Below is a small trained network, with its code and all its weights. Each question gives an input and a target symbol and asks what happens when units are switched off, that is, made to give their printed mean instead of their output.

import numpy as np


def w(rows, s, z=0):
    codes = np.array(rows[::2]) - 128.0
    scale = np.full(codes.shape[1], s)
    scale[-1] = z or s
    return codes * scale


def f(y):
    return y / 2 * (1 + np.tanh(0.7978845608 * (y + 0.044715 * y**3)))


def softmax(a):
    e = np.exp(a - a.max(-1, keepdims=True))
    return e / e.sum(-1, keepdims=True)


def log_softmax(a):
    a = a - a.max(-1, keepdims=True)
    return a - np.log(np.exp(a).sum(-1, keepdims=True))


def net(x, mask):
    ids = ['αγεμστω'.index(c) for c in x.split()]
    T = len(ids)
    res = E[ids] + P[:T]
    u = 0
    for l in range(3):
        r = res
        for j in range(3):
            rows = slice(2 * j, 2 * j + 2)
            q, k, v = (r @ M[l][rows].T for M in (Q, K, V))
            z = softmax(np.where(np.tri(T) > 0, q @ k.T / 2**0.5, -1e9)) @ v
            o = O[l][rows]
            res = res + np.where(mask[u + j], z, o[:, -1]) @ o[:, :-1]
        u += 3
        y = f(res @ A[l][:, :-1].T + A[l][:, -1])
        res = res + np.where(mask[u : u + 4], y, B[l][:, -1]) @ B[l][:, :-1]
        u += 4
    return log_softmax(res[-1] @ U[:, :-1].T + U[:, -1])


Q, K, V, O, A, B = {}, {}, {}, {}, {}, {}
E = w([
[39,88,136],'α',
[148,193,133],'γ',
[57,75,236],'ε',
[176,185,77],'μ',
[13,222,202],'σ',
[142,114,4],'τ',
[175,167,240],'ω',
],0.017)
P = w([
[254,197,121],'0',
[77,117,132],'1',
[83,115,123],'2',
[81,126,120],'3',
[84,126,113],'4',
[92,123,107],'5',
[93,128,100],'6',
[94,137,104],'7',
[108,128,95],'8',
[111,135,103],'9',
[110,137,101],'10',
[114,129,92],'11',
[116,145,106],'12',
[120,129,98],'13',
],0.0075)
Q[0] = w([
[53,196,214],'L0H1',
[8,158,247],'L0H1',
[63,207,104],'L0H2',
[26,3,5],'L0H2',
[166,199,187],'L0H3',
[45,235,9],'L0H3',
],0.0072)
K[0] = w([
[140,194,232],'L0H1',
[129,109,184],'L0H1',
[219,170,108],'L0H2',
[106,140,139],'L0H2',
[212,156,146],'L0H3',
[109,250,150],'L0H3',
],0.014)
V[0] = w([
[110,73,137],'L0H1',
[156,118,57],'L0H1',
[82,181,137],'L0H2',
[134,144,197],'L0H2',
[138,247,184],'L0H3',
[91,85,158],'L0H3',
],0.015)
O[0] = w([
[71,153,136,112],'L0H1',
[118,219,152,119],'L0H1',
[162,187,186,163],'L0H2',
[95,182,120,125],'L0H2',
[191,20,90,247],'L0H3',
[2,62,160,133],'L0H3',
],0.0087,0.015)
A[0] = w([
[128,146,2,102],'L0N1',
[195,190,217,253],'L0N2',
[129,212,117,55],'L0N3',
[171,184,53,119],'L0N4',
],0.0096,0.0046)
B[0] = w([
[217,203,128,254],'L0N1',
[223,2,76,190],'L0N2',
[198,207,160,141],'L0N3',
[127,224,76,243],'L0N4',
],0.008,0.007)
Q[1] = w([
[254,125,139],'L1H1',
[73,82,8],'L1H1',
[77,176,108],'L1H2',
[228,106,24],'L1H2',
[102,200,171],'L1H3',
[226,160,110],'L1H3',
],0.0073)
K[1] = w([
[121,66,66],'L1H1',
[223,111,61],'L1H1',
[110,111,77],'L1H2',
[250,108,133],'L1H2',
[73,146,136],'L1H3',
[111,62,106],'L1H3',
],0.011)
V[1] = w([
[35,220,57],'L1H1',
[130,150,254],'L1H1',
[187,118,58],'L1H2',
[66,183,225],'L1H2',
[92,79,67],'L1H3',
[81,83,162],'L1H3',
],0.007)
O[1] = w([
[134,141,138,52],'L1H1',
[181,57,72,73],'L1H1',
[148,144,154,242],'L1H2',
[253,208,153,5],'L1H2',
[215,206,64,129],'L1H3',
[170,172,149,81],'L1H3',
],0.0071,0.024)
A[1] = w([
[212,112,60,26],'L1N1',
[85,159,1,111],'L1N2',
[178,230,64,248],'L1N3',
[137,147,30,207],'L1N4',
],0.0093,0.0015)
B[1] = w([
[254,90,157,197],'L1N1',
[228,196,129,251],'L1N2',
[221,72,244,249],'L1N3',
[43,76,157,225],'L1N4',
],0.0042,0.012)
Q[2] = w([
[32,180,160],'L2H1',
[156,81,84],'L2H1',
[157,2,228],'L2H2',
[178,184,76],'L2H2',
[81,214,114],'L2H3',
[143,85,114],'L2H3',
],0.0089)
K[2] = w([
[164,141,179],'L2H1',
[176,22,144],'L2H1',
[17,50,174],'L2H2',
[223,68,186],'L2H2',
[134,255,207],'L2H3',
[10,219,25],'L2H3',
],0.0068)
V[2] = w([
[36,164,101],'L2H1',
[254,196,205],'L2H1',
[146,61,193],'L2H2',
[13,161,12],'L2H2',
[170,124,207],'L2H3',
[76,78,213],'L2H3',
],0.0058)
O[2] = w([
[2,186,133,97],'L2H1',
[112,170,124,34],'L2H1',
[172,140,145,208],'L2H2',
[99,94,77,131],'L2H2',
[96,70,155,106],'L2H3',
[64,140,202,248],'L2H3',
],0.0078,0.015)
A[2] = w([
[116,188,175,117],'L2N1',
[137,217,2,150],'L2N2',
[162,69,224,87],'L2N3',
[113,3,23,253],'L2N4',
],0.0076,0.004)
B[2] = w([
[1,21,106,143],'L2N1',
[211,96,255,140],'L2N2',
[148,102,68,215],'L2N3',
[145,252,117,250],'L2N4',
],0.008,0.022)
U = w([
[139,145,172,200],'α',
[166,150,99,191],'γ',
[164,11,248,16],'ε',
[193,70,178,64],'μ',
[141,89,146,188],'σ',
[188,148,255,253],'τ',
[184,5,102,107],'ω',
],0.0083,0.0024)

Each question gives the input, a string of symbols that net reads in full, and the target symbol t.
The units are the heads (2 rows each of Q, K, V and O) and the neurons (one row each of A and B). Each row of codes is followed by its name. A weight is (code - 128) times the scale printed after its matrix; where a second scale follows, it is the last column's (O, A, B and U).
mask holds one flag per unit, layer by layer, with each layer's heads first. A switched-off unit (its flag False) gives its mean, the last column of its rows in O or B, instead of its output. The means were averaged over made-up inputs and are rounded, as every weight is.
A unit's drop is (log p(t) with every unit on - log p(t) with that unit switched off) / (log p(t) with every unit on - log p(t) with every unit switched off).
The circuit of an input: a set's keep is (log p(t) with only the set's units on - log p(t) with every unit switched off) / (log p(t) with every unit on - log p(t) with every unit switched off). Starting from the 12 units with the biggest drops (on a tie, the unit counted first), units are removed one at a time, each time the one whose removal leaves the highest keep (on an exact tie, the one counted first), for as long as the keep stays at least 0.8.
circuit, biggest first: the units of the circuit, biggest drop first
most important unit: the unit with the biggest drop
top k neurons: the k neurons with the biggest drops, biggest first
k most important neurons of layer l: the k neurons of layer l with the biggest drops, biggest first
which heads matter: for each layer, one digit per head in row order, 1 if its drop is at least 0.15 and else 0, layers parted by /
input ω ω τ ω α μ ε ω τ σ ε τ σ γ, target γ: which heads matter -> 001 / 010 / 010
input γ ω ω γ τ σ ω α σ ω τ γ τ, target τ: circuit, biggest first -> L2N2, L0H1, L0N4, L0N1
input ω σ μ, target γ: top 4 neurons -> L0N2, L2N4, L1N3, L1N4
input τ σ ε τ γ, target ε: circuit, biggest first -> L0H1, L0N4
input μ τ τ γ γ ω ω γ ω σ α, target σ: top 2 neurons -> L2N4, L0N4
input μ σ σ, target σ: top 2 neurons -> L2N4, L1N3
input σ α τ σ τ σ, target ω: circuit, biggest first -> L0H1, L0H3
input τ ε τ μ α, target α: top 2 neurons -> L1N3, L0N2
input γ γ γ σ γ, target γ: top 4 neurons -> L2N4, L1N3, L0N2, L1N1
input τ μ ω γ α τ σ, target ε: 3 most important neurons of layer 0 -> L0N4, L0N1, L0N3
input μ ε σ τ σ σ α, target σ: top 3 neurons -> L2N4, L1N3, L0N2
input τ γ τ ω, target ω: top 3 neurons -> L0N2, L2N3, L0N4
input σ τ τ τ μ, target ω: most important unit -> L0H1
input ω τ μ σ α τ, target γ: top 3 neurons -> L0N2, L2N4, L0N3
input γ τ α σ τ ω τ, target α: top 4 neurons -> L0N2, L0N4, L0N1, L2N3
input τ τ α, target α: most important unit -> L1H3
input ω α σ ω, target γ: which heads matter -> 111 / 000 / 010
input τ τ τ α α τ τ σ α γ γ, target ε: top 2 neurons -> L2N4, L0N4
input ω τ ω μ γ τ τ σ ω τ, target γ: top 3 neurons -> L0N2, L2N4, L1N4
input τ α γ σ ω τ γ τ τ, target ε: which heads matter -> 111 / 001 / 101
input γ τ τ τ ω σ σ, target σ: 2 most important neurons of layer 0 -> L0N4, L0N1
